Here is a tiny trained network, its code and every weight. The questions are about switching its units off for an input and a class, where a switched-off unit gives its printed mean instead of its output.

import numpy as np


def w(rows, s, z=0):
    codes = np.array(rows[::2]) - 128.0
    scale = np.full(codes.shape[1], s)
    scale[-1] = z or s
    return codes * scale


def norm(h):
    return h / np.sqrt((h * h).mean(-1, keepdims=True) + 1e-5)


def f(y):
    return y / 2 * (1 + np.tanh(0.7978845608 * (y + 0.044715 * y**3)))


def log_softmax(a):
    a = a - a.max(-1, keepdims=True)
    return a - np.log(np.exp(a).sum(-1, keepdims=True))


def net(x, mask):
    res = np.array(x, float).reshape(1, 3) / 4 @ E
    u = 0
    for l in range(3):
        y = f(norm(res) @ A[l][:, :-1].T + A[l][:, -1])
        res = res + np.where(mask[u : u + 11], y, B[l][:, -1]) @ B[l][:, :-1]
        u += 11
    return log_softmax(norm(res)[-1] @ U[:, :-1].T + U[:, -1])


A, B = {}, {}
E = w([
[76,173,29,61,146,135],'x0',
[165,155,162,12,234,55],'x1',
[165,172,221,163,183,254],'x2',
],0.0086)
A[0] = w([
[57,81,92,164,2,90,155],'L0N1',
[203,55,148,154,63,166,14],'L0N2',
[119,130,126,159,181,139,59],'L0N3',
[101,197,133,212,118,194,93],'L0N4',
[164,144,130,169,152,156,15],'L0N5',
[95,178,235,69,123,146,63],'L0N6',
[129,173,159,180,19,108,77],'L0N7',
[89,141,68,115,182,111,48],'L0N8',
[120,188,114,142,81,232,3],'L0N9',
[172,139,155,131,128,4,178],'L0N10',
[25,205,58,119,127,202,107],'L0N11',
],0.0089,0.005)
B[0] = w([
[251,166,80,131,160,108,254],'L0N1',
[106,182,29,173,138,109,150],'L0N2',
[124,145,132,144,147,147,115],'L0N3',
[76,67,160,126,136,107,187],'L0N4',
[108,108,111,144,184,146,119],'L0N5',
[211,156,85,158,110,101,158],'L0N6',
[91,167,71,156,211,71,163],'L0N7',
[108,159,57,124,162,97,151],'L0N8',
[85,77,191,130,69,145,163],'L0N9',
[44,2,247,71,117,62,241],'L0N10',
[161,31,161,46,17,201,213],'L0N11',
],0.0077,0.0063)
A[1] = w([
[61,62,151,94,87,162,53],'L1N1',
[145,174,125,171,163,203,152],'L1N2',
[205,175,205,68,178,199,174],'L1N3',
[169,134,160,248,175,87,217],'L1N4',
[108,111,103,172,89,68,2],'L1N5',
[119,207,75,68,160,122,207],'L1N6',
[83,251,155,104,165,140,114],'L1N7',
[214,156,196,164,112,123,39],'L1N8',
[145,135,81,155,54,136,89],'L1N9',
[85,94,131,201,109,192,83],'L1N10',
[62,74,72,72,121,108,72],'L1N11',
],0.011,0.0031)
B[1] = w([
[108,107,208,90,113,63,197],'L1N1',
[52,134,157,24,43,127,171],'L1N2',
[169,41,32,237,81,118,253],'L1N3',
[90,202,215,143,174,52,234],'L1N4',
[184,58,175,168,134,117,148],'L1N5',
[96,119,106,84,78,244,209],'L1N6',
[98,76,102,196,85,168,152],'L1N7',
[107,207,100,114,170,73,167],'L1N8',
[160,44,168,156,151,173,170],'L1N9',
[73,254,174,49,130,114,180],'L1N10',
[114,210,146,126,167,176,215],'L1N11',
],0.008,0.006)
A[2] = w([
[111,168,177,102,189,97,162],'L2N1',
[185,87,109,111,82,128,96],'L2N2',
[66,141,132,7,111,182,167],'L2N3',
[204,129,96,233,253,48,3],'L2N4',
[160,47,119,140,122,143,89],'L2N5',
[148,122,116,226,132,88,72],'L2N6',
[210,87,6,138,111,188,86],'L2N7',
[180,68,81,107,89,90,164],'L2N8',
[88,233,155,105,169,107,106],'L2N9',
[73,163,195,180,130,50,154],'L2N10',
[81,189,133,74,187,147,71],'L2N11',
],0.011,0.007)
B[2] = w([
[118,130,94,121,112,173,206],'L2N1',
[103,134,123,132,147,148,158],'L2N2',
[141,133,103,192,105,70,254],'L2N3',
[198,122,118,250,118,43,200],'L2N4',
[119,159,125,113,139,141,153],'L2N5',
[157,150,118,115,124,57,163],'L2N6',
[133,62,108,80,186,212,218],'L2N7',
[119,160,143,144,137,187,206],'L2N8',
[121,154,89,120,141,173,169],'L2N9',
[157,134,132,110,174,167,242],'L2N10',
[131,188,100,118,104,94,153],'L2N11',
],0.015,0.0089)
U = w([
[214,140,124,225,179,83,137],'0',
[150,83,61,134,133,243,240],'1',
[79,254,162,133,146,198,98],'2',
[78,106,183,147,1,152,53],'3',
[113,88,207,59,171,90,200],'4',
[85,200,47,106,81,61,1],'5',
],0.023,0.0019)

Each question gives the input, the list of numbers given to net, and the class t.
The units are the neurons (one row each of A and B). Each row of codes is followed by its name. A weight is (code - 128) times the scale printed after its matrix; where a second scale follows, it is the last column's (A, B and U).
mask holds one flag per neuron, layer by layer. A switched-off neuron (its flag False) gives its mean, the last column of its row in B, instead of its output. The means were averaged over made-up inputs and are rounded, as every weight is.
A unit's drop is (log p(t) with every unit on - log p(t) with that unit switched off) / (log p(t) with every unit on - log p(t) with every unit switched off).
The circuit of an input: a set's keep is (log p(t) with only the set's units on - log p(t) with every unit switched off) / (log p(t) with every unit on - log p(t) with every unit switched off). Starting from the 12 units with the biggest drops (on a tie, the unit counted first), units are removed one at a time, each time the one whose removal leaves the highest keep (on an exact tie, the one counted first), for as long as the keep stays at least 0.8.
units of the circuit, in order: the units of the circuit, biggest drop first
most important unit: the unit with the biggest drop
top k neurons: the k neurons with the biggest drops, biggest first
k most important neurons of layer l: the k neurons of layer l with the biggest drops, biggest first
drop when u is switched off: that unit's drop, to one decimal
input [1,6,7], class 1: units of the circuit, in order : (L1N3; L2N7)
input [4,0,6], class 3: top 3 neurons : (L0N1; L0N9; L1N1)
input [5,-2,1], class 3: units of the circuit, in order : (L0N11; L1N1)
input [1,6,5], class 1: top 3 neurons : (L1N3; L1N6; L2N7)
input [-2,1,0], class 4: units of the circuit, in order : (L0N10)
input [-4,1,-8], class 4: top 3 neurons : (L0N10; L1N3; L2N3)
input [2,3,7], class 1: 2 most important neurons of layer 1 : (L1N3; L1N2)
input [2,8,0], class 5: 2 most important neurons of layer 2 : (L2N4; L2N7)
input [0,6,-5], class 4: top 2 neurons : (L0N10; L1N10)
input [6,1,-1], class 5: top 4 neurons : (L0N1; L1N3; L2N3; L1N11)
input [5,0,4], class 3: top 2 neurons : (L0N1; L1N1)
input [-1,0,8], class 2: top 3 neurons : (L1N2; L0N1; L1N10)
input [-5,1,-8], class 4: top 4 neurons : (L0N10; L1N3; L2N3; L2N4)
input [0,-5,-4], class 0: top 2 neurons : (L2N4; L1N4)
input [-6,0,8], class 2: top 2 neurons : (L1N2; L0N1)
input [7,-6,4], class 3: most important neuron of layer 0 : (L0N11)
input [1,5,5], class 1: 3 most important neurons of layer 1 : (L1N3; L1N6; L1N2)
input [6,-3,1], class 3: top 3 neurons : (L0N11; L1N1; L0N9)
input [0,4,-1], class 4: top 2 neurons : (L0N10; L2N4)
input [5,-1,-7], class 1: most important unit : L0N1
input [-6,1,-7], class 4: top 3 neurons : (L0N10; L1N3; L2N3)
input [2,6,1], class 1: drop when L1N3 is switched off : 0.6
input [7,6,8], class 1: drop when L1N9 is switched off : 0.0
input [7,0,4], class 3: drop when L1N1 is switched off : 0.3
input [-8,7,-3], class 4: drop when L0N10 is switched off : 1.7
